Below are the code and all the weights of a small trained network. Each question names an input and a class and asks about switching units off, where a switched-off unit gives its printed mean instead of its output.

import numpy as np


def w(rows, s, z=0):
    codes = np.array(rows[::2]) - 128.0
    scale = np.full(codes.shape[1], s)
    scale[-1] = z or s
    return codes * scale


def f(y):
    return y / 2 * (1 + np.tanh(0.7978845608 * (y + 0.044715 * y**3)))


def log_softmax(a):
    a = a - a.max(-1, keepdims=True)
    return a - np.log(np.exp(a).sum(-1, keepdims=True))


def net(x, mask):
    res = np.array(x, float).reshape(1, 8) / 4 @ E
    y = f(res @ A[0][:, :-1].T + A[0][:, -1])
    res = res + np.where(mask, y, B[0][:, -1]) @ B[0][:, :-1]
    return log_softmax(res[-1] @ U[:, :-1].T + U[:, -1])


A, B = {}, {}
E = w([
[192,186,176,154,189,248,104,163],'x0',
[127,126,121,137,139,131,134,121],'x1',
[113,126,133,116,133,132,119,136],'x2',
[131,131,135,121,117,124,123,135],'x3',
[122,126,127,126,137,131,126,127],'x4',
[124,126,124,139,140,131,131,118],'x5',
[108,169,205,60,110,141,254,52],'x6',
[162,20,199,124,178,116,164,163],'x7',
],0.013)
A[0] = w([
[177,140,122,164,125,158,95,150,132],'n1',
[83,64,34,155,134,71,91,166,191],'n2',
[153,36,176,118,125,98,182,126,130],'n3',
[195,194,195,119,153,216,149,97,89],'n4',
[190,151,136,159,156,164,56,169,127],'n5',
[153,150,175,119,147,255,109,144,149],'n6',
[171,161,120,174,190,198,72,172,137],'n7',
[128,76,101,129,60,82,73,126,166],'n8',
[66,127,152,46,108,64,229,40,140],'n9',
[109,176,124,115,111,76,163,55,173],'n10',
[179,5,222,117,196,80,148,163,175],'n11',
[98,48,35,146,107,17,74,152,193],'n12',
[144,107,135,160,162,183,81,162,126],'n13',
[202,152,114,154,172,160,50,166,153],'n14',
[209,147,134,126,193,132,123,176,140],'n15',
[178,210,201,88,151,215,186,95,77],'n16',
[129,188,190,90,136,189,176,109,100],'n17',
[111,156,181,119,149,155,175,140,135],'n18',
[159,14,116,144,146,153,106,158,142],'n19',
[64,242,66,127,75,161,107,124,249],'n20',
[149,3,227,152,152,109,152,160,165],'n21',
[171,83,156,109,174,130,88,156,132],'n22',
[88,124,123,95,70,64,193,47,156],'n23',
[137,203,55,124,161,170,70,145,189],'n24',
[104,216,88,119,126,132,76,68,221],'n25',
],0.0098,0.011)
B[0] = w([
[109,94,93,132,59,152,114,128,168],'n1',
[169,176,171,194,173,66,105,173,224],'n2',
[176,57,172,103,146,185,102,128,194],'n3',
[202,159,143,197,153,59,111,209,205],'n4',
[83,86,60,72,41,150,177,120,194],'n5',
[153,137,88,168,104,99,158,190,215],'n6',
[77,104,83,106,63,149,139,155,211],'n7',
[139,146,163,140,154,84,124,139,193],'n8',
[82,116,174,1,164,149,120,40,250],'n9',
[101,166,164,109,143,114,119,94,197],'n10',
[208,64,138,106,167,172,181,168,235],'n11',
[177,189,230,228,235,92,100,200,250],'n12',
[131,80,79,96,108,141,192,169,178],'n13',
[94,129,57,122,21,153,159,125,208],'n14',
[157,81,85,97,118,116,168,194,177],'n15',
[175,177,167,194,185,26,46,170,214],'n16',
[164,148,178,175,211,56,65,153,192],'n17',
[144,133,186,174,207,149,127,148,174],'n18',
[178,125,128,114,133,125,181,166,183],'n19',
[51,163,114,157,96,26,41,101,240],'n20',
[217,10,164,69,174,182,155,127,222],'n21',
[160,87,123,116,113,120,190,183,168],'n22',
[85,142,184,61,161,138,130,76,224],'n23',
[98,147,118,152,67,121,91,149,212],'n24',
[77,159,111,165,84,78,58,129,212],'n25',
],0.0089,0.019)
U = w([
[110,240,157,249,141,85,80,173,252],'0',
[226,92,170,199,208,127,130,206,176],'1',
[43,106,23,154,4,139,90,151,83],'2',
[165,59,44,82,76,186,221,190,54],'3',
[2,169,130,48,123,109,111,18,113],'4',
[139,62,177,21,171,226,149,64,23],'5',
],0.0075,0.003)

Each question gives the input, the list of numbers given to net, and the class t.
The units are the neurons (one row each of A and B). Each row of codes is followed by its name. A weight is (code - 128) times the scale printed after its matrix; where a second scale follows, it is the last column's (A, B and U).
mask holds one flag per neuron, in row order. A switched-off neuron (its flag False) gives its mean, the last column of its row in B, instead of its output. The means were averaged over made-up inputs and are rounded, as every weight is.
A unit's drop is (log p(t) with every unit on - log p(t) with that unit switched off) / (log p(t) with every unit on - log p(t) with every unit switched off).
The circuit of an input: a set's keep is (log p(t) with only the set's units on - log p(t) with every unit switched off) / (log p(t) with every unit on - log p(t) with every unit switched off). Starting from the 12 units with the biggest drops (on a tie, the unit counted first), units are removed one at a time, each time the one whose removal leaves the highest keep (on an exact tie, the one counted first), for as long as the keep stays at least 0.8.
circuit, biggest first: the units of the circuit, biggest drop first
k most important neurons: the k neurons with the biggest drops, biggest first
drop when u is switched off: that unit's drop, to one decimal
input [-8,5,2,5,6,-8,1,3], class 5: circuit, biggest first => n9
input [0,4,1,3,1,3,-7,0], class 0: 4 most important neurons => n12; n2; n21; n11
input [8,-2,0,-7,6,-6,1,-1], class 0: 2 most important neurons => n16; n4
input [-6,-4,0,8,1,5,1,-7], class 4: 2 most important neurons => n9; n23
input [3,-6,-3,4,-8,0,3,0], class 0: 2 most important neurons => n21; n11
input [3,7,-6,2,5,-3,6,0], class 0: 3 most important neurons => n21; n11; n16
input [-2,1,-4,-1,-7,4,-1,0], class 0: 2 most important neurons => n21; n11
input [-7,4,-4,3,-8,-4,1,2], class 5: 2 most important neurons => n9; n23
input [0,-2,3,1,6,3,3,-5], class 4: 2 most important neurons => n12; n2
input [-1,6,7,-4,8,7,-8,-1], class 0: 2 most important neurons => n12; n2
input [-8,0,6,3,-3,3,2,4], class 5: drop when n9 is switched off => 0.1
input [5,-7,4,-1,3,7,0,-1], class 2: drop when n12 is switched off => 0.2
input [5,1,8,-3,-7,7,0,2], class 3: drop when n12 is switched off => 0.2
input [-8,1,8,3,1,-1,2,-6], class 4: most important neuron => n9
input [-7,-3,-2,-7,3,4,1,6], class 5: drop when n9 is switched off => 0.4
